Below are the code and all the weights of a small trained network. Each question names an input and a target symbol and asks about switching units off, where a switched-off unit gives its printed mean instead of its output.

import numpy as np


def w(rows, s, z=0):
    codes = np.array(rows[::2]) - 128.0
    scale = np.full(codes.shape[1], s)
    scale[-1] = z or s
    return codes * scale


def f(y):
    return np.maximum(y, 0)


def softmax(a):
    e = np.exp(a - a.max(-1, keepdims=True))
    return e / e.sum(-1, keepdims=True)


def log_softmax(a):
    a = a - a.max(-1, keepdims=True)
    return a - np.log(np.exp(a).sum(-1, keepdims=True))


def net(x, mask):
    ids = ['γδζμφψ'.index(c) for c in x.split()]
    T = len(ids)
    res = E[ids] + P[:T]
    r = res
    for j in range(2):
        rows = slice(2 * j, 2 * j + 2)
        q, k, v = (r @ M[0][rows].T for M in (Q, K, V))
        z = softmax(np.where(np.tri(T) > 0, q @ k.T / 2**0.5, -1e9)) @ v
        o = O[0][rows]
        res = res + np.where(mask[j], z, o[:, -1]) @ o[:, :-1]
    y = f(res @ A[0][:, :-1].T + A[0][:, -1])
    res = res + np.where(mask[2:14], y, B[0][:, -1]) @ B[0][:, :-1]
    return log_softmax(res[-1] @ U[:, :-1].T + U[:, -1])


Q, K, V, O, A, B = {}, {}, {}, {}, {}, {}
E = w([
[200,154,138,135,116,242],'γ',
[62,76,172,33,194,184],'δ',
[159,155,74,31,169,114],'ζ',
[7,31,145,92,70,16],'μ',
[182,77,121,202,222,97],'φ',
[158,164,28,146,110,97],'ψ',
],0.012)
P = w([
[215,48,174,145,51,63],'0',
[182,105,144,160,100,111],'1',
[169,138,162,141,99,97],'2',
[140,164,140,140,106,101],'3',
[115,193,122,130,98,104],'4',
[96,229,141,130,101,88],'5',
[77,255,100,133,95,115],'6',
],0.0088)
Q[0] = w([
[95,158,30,100,55,30],'h0',
[169,153,227,89,22,180],'h0',
[39,70,166,104,158,199],'h1',
[173,155,97,206,6,29],'h1',
],0.021)
K[0] = w([
[45,221,134,167,141,122],'h0',
[154,142,120,90,5,199],'h0',
[171,44,151,135,120,111],'h1',
[32,223,143,186,128,131],'h1',
],0.024)
V[0] = w([
[75,224,127,158,83,89],'h0',
[125,183,153,33,195,66],'h0',
[213,194,145,118,114,175],'h1',
[67,149,134,10,37,166],'h1',
],0.013)
O[0] = w([
[200,128,187,151,175,174,19],'h0',
[213,95,130,75,114,105,46],'h0',
[165,60,113,33,226,170,144],'h1',
[38,58,2,144,114,139,3],'h1',
],0.0079,0.0046)
A[0] = w([
[92,86,88,75,149,99,66],'n0',
[117,149,97,207,93,122,69],'n1',
[152,90,154,178,163,147,140],'n2',
[96,158,137,60,52,123,148],'n3',
[178,70,96,169,150,112,125],'n4',
[124,182,88,160,155,115,141],'n5',
[91,52,99,185,121,120,123],'n6',
[28,135,86,128,188,91,131],'n7',
[9,143,110,58,158,126,50],'n8',
[154,149,117,187,96,151,1],'n9',
[82,152,149,116,199,130,28],'n10',
[103,171,104,122,101,164,65],'n11',
],0.016,0.0053)
B[0] = w([
[120,118,149,158,144,221,189],'n0',
[132,66,148,104,5,197,251],'n1',
[151,132,35,112,128,155,210],'n2',
[90,130,70,95,212,104,219],'n3',
[149,163,152,133,90,61,181],'n4',
[131,77,137,153,145,90,197],'n5',
[184,225,116,146,162,77,247],'n6',
[69,147,136,94,154,211,254],'n7',
[203,136,140,201,102,82,206],'n8',
[123,83,157,170,199,127,160],'n9',
[105,47,131,122,54,66,171],'n10',
[148,166,141,77,96,73,152],'n11',
],0.019,0.0078)
U = w([
[118,55,177,182,121,150,6],'γ',
[105,139,128,168,182,139,1],'δ',
[157,31,107,32,190,255,226],'ζ',
[83,157,110,136,78,132,97],'μ',
[55,101,150,110,175,88,141],'φ',
[252,79,96,188,109,13,201],'ψ',
],0.0045,0.0026)

Each question gives the input, a string of symbols that net reads in full, and the target symbol t.
The units are the heads (2 rows each of Q, K, V and O) and the neurons (one row each of A and B). Each row of codes is followed by its name. A weight is (code - 128) times the scale printed after its matrix; where a second scale follows, it is the last column's (O, A, B and U).
mask holds one flag per unit, heads first, then neurons. A switched-off unit (its flag False) gives its mean, the last column of its rows in O or B, instead of its output. The means were averaged over made-up inputs and are rounded, as every weight is.
A unit's drop is (log p(t) with every unit on - log p(t) with that unit switched off) / (log p(t) with every unit on - log p(t) with every unit switched off).
The circuit of an input: a set's keep is (log p(t) with only the set's units on - log p(t) with every unit switched off) / (log p(t) with every unit on - log p(t) with every unit switched off). Starting from the 12 units with the biggest drops (on a tie, the unit counted first), units are removed one at a time, each time the one whose removal leaves the highest keep (on an exact tie, the one counted first), for as long as the keep stays at least 0.8.
circuit, biggest first: the units of the circuit, biggest drop first
top k neurons: the k neurons with the biggest drops, biggest first
heads that matter: for each layer, one digit per head in row order, 1 if its drop is at least 0.15 and else 0, layers parted by /
drop when u is switched off: that unit's drop, to one decimal
input δ γ φ ζ γ ζ δ, target δ: circuit, biggest first => [n7 n8 h1 n3]
input φ φ γ φ, target ζ: circuit, biggest first => [h1]
input γ φ ψ φ γ, target ψ: circuit, biggest first => [n8 h0 h1]
input γ φ μ γ μ μ φ, target γ: heads that matter => 01
input γ φ δ φ γ φ, target ζ: heads that matter => 01
input φ μ φ φ δ φ, target μ: heads that matter => 01
input φ φ φ μ φ φ γ, target ζ: heads that matter => 11
input φ μ φ, target γ: heads that matter => 11
input φ φ ψ φ, target φ: top 3 neurons => [n1 n8 n7]
input ψ φ μ δ, target ψ: heads that matter => 10
input γ δ φ φ μ, target μ: circuit, biggest first => [h1 n1]
input μ φ ζ μ, target μ: circuit, biggest first => [h1 n6 n7]
input γ ζ ζ δ, target γ: heads that matter => 11
input μ φ ζ ψ δ, target μ: top 4 neurons => [n7 n1 n8 n11]
input γ ψ φ μ δ, target γ: top 4 neurons => [n8 n7 n0 n10]
input φ ζ ζ δ, target φ: top neuron => [n3]
input ψ γ φ φ δ, target ψ: heads that matter => 01
input δ φ μ φ φ φ γ, target ζ: heads that matter => 11
input μ φ γ φ φ γ, target ψ: top 4 neurons => [n8 n7 n1 n10]
input φ δ φ, target μ: heads that matter => 11
input γ φ γ ψ φ φ ζ, target ζ: circuit, biggest first => [h1 n7]
input δ γ φ ζ δ, target δ: drop when n8 is switched off => 1.5
input φ φ μ φ δ, target φ: drop when h0 is switched off => 0.2
input δ γ φ μ ψ ζ, target ζ: drop when n0 is switched off => 0.4
input μ μ γ φ δ, target μ: drop when n8 is switched off => 0.2
